Each row has a name. After each piece below comes the name of the row it's from, unless a question asks for something else. Each question is about the rows just above it.

[-20 -14  20   1   2  -7 -13  27  13  19  10  -4   8  -9  13   6  18  16
  16   1  16  -6  15  -3  -5  15  23  -1  12  17  -1 -12 -12 -19  13  20
 -21] = tam
[ -7 -34 -10 -30  -5 -24   7  25 -26  34  31   0 -24  24   5   5 -30  22
  25  27  32  19  15 -24 -11 -25   2 -19  40 -18 -28  13 -56 -25 -16 -23
 -24] = Nekik
[  5 -17   2 -20  18 -18  14  10   3   3  -3 -16  12  11 -17  -7  -1  -4
   9  19   5  -2 -10  17 -18   1  10 -18   9 -14 -22   6  -8   6  14   1
  -1] = Saluk
[  6  -2 -23  -4 -21   3   6  -3 -30  31   0  34 -31  15  11  10 -29   7
  -1   4   7  16  13 -28   7 -29 -20   3  15  -8  -3  14 -27  -7 -27 -25
  -7] = leb
[ -6 -40   8 -48  36 -45   9   7   9  -9 -10 -33  21  10 -42 -32  -8  -6
  19  32  10  -5 -33   7 -29 -28  18 -47   8 -40 -44  -3 -17  -5  18  -9
   2] = Vevul
[-30 -17  28  -3  10 -15 -24  20  25   2  -5 -15  20 -23  -1  -9  26   8
  12  -6   8 -18  -2   7 -12  26  28 -10  -3  12  -4 -27  -1 -23  21  25
 -18] = Mag
which: [-28   7 -29]	leb
Count the entries of [-30 -17  28  -3  10 -15 -24  20  25   2  -5 -15  20 -23  -1  -9  26   8
  12  -6   8 -18  -2   7 -12  26  28 -10  -3  12  -4 -27  -1 -23  21  25
 -18]:	37
which: [34 31  0]	Nekik
Which row holds [ 12  -6   8 -18]?	Mag
Which row holds [ -1 -12 -12 -19  13  20]?	tam

[-5  3  7  7 -2  6  2  2  5 -3  2  0  6 -6 -2 -3  3] : fimar
[-35 -36  24  -1 -21  -4 -12  17  16   4   5  21 -11 -31 -46  11  22] : tesin
[ 10  18 -16   5   3   7  11 -22 -18 -13 -10 -24  10  14  23 -19 -13] : tobi
[ 1  0  2  1  3  1  4  1 -1  2 -2 -1  1  1  3  0  3] : tofot
[ -9 -16  -9  -9 -13  -6  -8   0 -11  -5  -6  -2 -10   2 -15  -3  -2] : lun
[-39  -9  41  30  -8  16  22 -13  13  -7 -10  -8  17 -47 -14 -15  30] : fulal
[-11 -21  -8  -9 -17  -4  -8   5 -12  -4  -4   2 -11   6 -20   1   2] : topab
[-9  0  5  6 -8  5 -3 -3  5 -5  5  1  5 -7 -9 -3  0] : bam
The row with [ 10  18 -16   5   3   7  11 -22 -18 -13 -10 -24  10  14  23 -19 -13] is	tobi
How many entries does [ 10  18 -16   5   3   7  11 -22 -18 -13 -10 -24  10  14  23 -19 -13] have?	17
[ 10  18 -16   5   3   7  11 -22] is in which row?	tobi
which: [  0 -11  -5  -6  -2 -10   2 -15]	lun

[ 16  50  33 -22  12 -31  -8 -15  21 -23  26 -35 -58 -38 -21  31]  rapod
[ 16  50  33 -22  43 -31  -8  16  16 -38 -38  16 -58 -38 -21  31]  kudum
[ 17 -14 -10 -20   3   7 -19  22  12 -22  -4  -3  -3   5 -36 -26]  ditup
[  3  -7  -4 -11 -35  -3 -12   3   0 -34  -2  -4  -4  -3  -2 -11]  zup
[ -8 -10  -1  17 -14  12   2  -8  15  16  -7   1  19 -35  -9  -3]  Rivi
[ -5 -35 -24   1 -23  16  -5  16  18   2 -16  18  28  23  15 -28]  Gili
Shared by Gili and kudum:	[16]
Times [16] occurs in kudum:	4
Which value is in both rapod and zup?	[-35]
Number of entries in [  3  -7  -4 -11 -35  -3]:	6

